Below is a small trained network, with its code and all its weights. Each question gives an input and a class and asks what happens when units are switched off, that is, made to give their printed mean instead of their output.

import numpy as np


def w(rows, s, z=0):
    codes = np.array(rows[::2]) - 128.0
    scale = np.full(codes.shape[1], s)
    scale[-1] = z or s
    return codes * scale


def f(y):
    return y / 2 * (1 + np.tanh(0.7978845608 * (y + 0.044715 * y**3)))


def log_softmax(a):
    a = a - a.max(-1, keepdims=True)
    return a - np.log(np.exp(a).sum(-1, keepdims=True))


def net(x, mask):
    res = np.array(x, float).reshape(1, 5) / 4 @ E
    y = f(res @ A[0][:, :-1].T + A[0][:, -1])
    res = res + np.where(mask, y, B[0][:, -1]) @ B[0][:, :-1]
    return log_softmax(res[-1] @ U[:, :-1].T + U[:, -1])


A, B = {}, {}
E = w([
[121,5,24,71,154],'x0',
[102,170,86,211,157],'x1',
[180,27,146,201,35],'x2',
[118,173,2,129,39],'x3',
[234,120,107,173,192],'x4',
],0.01)
A[0] = w([
[196,115,47,145,156,220],'N1',
[162,69,145,117,174,173],'N2',
[157,97,87,146,130,192],'N3',
[80,136,102,98,103,178],'N4',
[160,100,83,161,163,187],'N5',
[204,73,173,113,142,150],'N6',
[202,133,100,184,124,114],'N7',
[123,133,120,65,84,210],'N8',
[3,110,118,154,116,116],'N9',
[143,155,155,182,175,218],'N10',
[174,65,119,124,158,119],'N11',
[85,179,121,98,208,184],'N12',
[75,116,78,77,109,183],'N13',
[96,147,122,82,118,114],'N14',
[135,169,111,27,136,113],'N15',
[134,107,83,93,184,119],'N16',
[134,145,182,103,180,207],'N17',
[151,117,200,136,98,198],'N18',
[43,138,84,121,115,121],'N19',
[142,91,54,171,109,219],'N20',
[67,178,95,144,139,233],'N21',
[145,130,129,185,77,224],'N22',
[150,116,90,140,166,130],'N23',
[109,81,136,95,109,198],'N24',
[73,155,134,105,97,173],'N25',
[177,145,89,163,143,133],'N26',
[142,143,177,143,41,124],'N27',
[131,146,129,150,207,135],'N28',
[91,146,147,23,131,108],'N29',
[120,79,131,93,156,196],'N30',
[117,112,98,65,112,158],'N31',
[67,149,131,186,106,114],'N32',
[147,90,156,103,96,163],'N33',
[120,109,113,144,112,106],'N34',
[152,178,164,219,114,133],'N35',
[150,153,192,157,171,255],'N36',
[94,179,119,104,206,159],'N37',
[169,169,99,187,115,145],'N38',
[126,118,118,167,76,174],'N39',
[147,76,137,96,173,176],'N40',
[55,144,62,166,127,196],'N41',
],0.017,0.006)
B[0] = w([
[127,167,56,58,82,238],'N1',
[215,128,193,90,93,209],'N2',
[168,113,72,89,101,203],'N3',
[60,71,65,146,175,194],'N4',
[200,135,76,49,80,202],'N5',
[174,114,193,138,92,219],'N6',
[156,182,79,145,81,204],'N7',
[28,64,129,114,113,196],'N8',
[180,62,47,225,154,208],'N9',
[145,251,140,140,160,209],'N10',
[198,100,144,74,80,205],'N11',
[112,142,101,92,227,232],'N12',
[46,13,95,90,159,225],'N13',
[53,80,147,155,181,170],'N14',
[59,121,143,97,149,196],'N15',
[70,130,187,50,142,190],'N16',
[161,154,212,143,187,212],'N17',
[130,127,229,211,92,199],'N18',
[136,54,95,172,180,203],'N19',
[132,142,35,84,78,250],'N20',
[132,114,112,151,197,215],'N21',
[116,138,89,202,29,210],'N22',
[111,145,126,90,105,169],'N23',
[162,33,174,107,102,197],'N24',
[58,89,123,160,176,191],'N25',
[152,178,49,112,119,183],'N26',
[22,137,162,168,2,195],'N27',
[187,213,117,75,187,185],'N28',
[94,93,241,122,196,208],'N29',
[167,77,168,77,147,198],'N30',
[72,79,144,107,124,199],'N31',
[133,113,138,197,139,181],'N32',
[148,54,201,153,24,184],'N33',
[136,114,102,112,108,153],'N34',
[59,213,147,221,109,221],'N35',
[169,193,202,186,155,232],'N36',
[118,156,138,102,238,221],'N37',
[141,165,63,169,102,197],'N38',
[136,96,75,149,20,194],'N39',
[221,99,195,82,138,202],'N40',
[154,83,32,176,190,218],'N41',
],0.0087,0.016)
U = w([
[189,100,219,139,126,97],'0',
[70,101,159,131,52,84],'1',
[160,111,139,25,96,92],'2',
[136,232,160,102,254,83],'3',
[134,59,72,197,142,66],'4',
[84,210,182,205,116,251],'5',
[29,68,142,103,192,149],'6',
[149,200,50,130,97,161],'7',
],0.0098,0.0026)

Each question gives the input, the list of numbers given to net, and the class t.
The units are the neurons (one row each of A and B). Each row of codes is followed by its name. A weight is (code - 128) times the scale printed after its matrix; where a second scale follows, it is the last column's (A, B and U).
mask holds one flag per neuron, in row order. A switched-off neuron (its flag False) gives its mean, the last column of its row in B, instead of its output. The means were averaged over made-up inputs and are rounded, as every weight is.
A unit's drop is (log p(t) with every unit on - log p(t) with that unit switched off) / (log p(t) with every unit on - log p(t) with every unit switched off).
The circuit of an input: a set's keep is (log p(t) with only the set's units on - log p(t) with every unit switched off) / (log p(t) with every unit on - log p(t) with every unit switched off). Starting from the 12 units with the biggest drops (on a tie, the unit counted first), units are removed one at a time, each time the one whose removal leaves the highest keep (on an exact tie, the one counted first), for as long as the keep stays at least 0.8.
circuit, biggest first: the units of the circuit, biggest drop first
top k neurons: the k neurons with the biggest drops, biggest first
drop when u is switched off: that unit's drop, to one decimal
input [-8,7,5,2,4], class 5: circuit, biggest first -> [N35]
input [3,2,0,8,-8], class 4: top 3 neurons -> [N9 N41 N19]
input [7,3,-1,2,-1], class 6: top 2 neurons -> [N16 N13]
input [8,6,4,2,5], class 7: top 3 neurons -> [N7 N20 N26]
input [-4,-7,8,-2,1], class 1: top 2 neurons -> [N27 N22]
input [6,-7,3,-2,-5], class 0: top 2 neurons -> [N33 N40]
input [7,-4,-1,-5,-2], class 0: top 2 neurons -> [N20 N1]
input [7,-6,-2,7,3], class 2: top 3 neurons -> [N1 N5 N20]
input [-1,-8,0,3,1], class 1: top 2 neurons -> [N12 N37]
input [4,0,8,-5,0], class 0: top 2 neurons -> [N18 N6]
input [-5,6,0,-3,0], class 5: drop when N35 is switched off -> 1.3
input [1,3,8,-5,6], class 7: drop when N5 is switched off -> 0.1
input [-1,0,0,-7,-3], class 0: drop when N18 is switched off -> 0.2
input [-2,3,-7,6,1], class 6: drop when N19 is switched off -> 0.4
input [-4,-4,3,5,2], class 1: top neuron -> [N27]
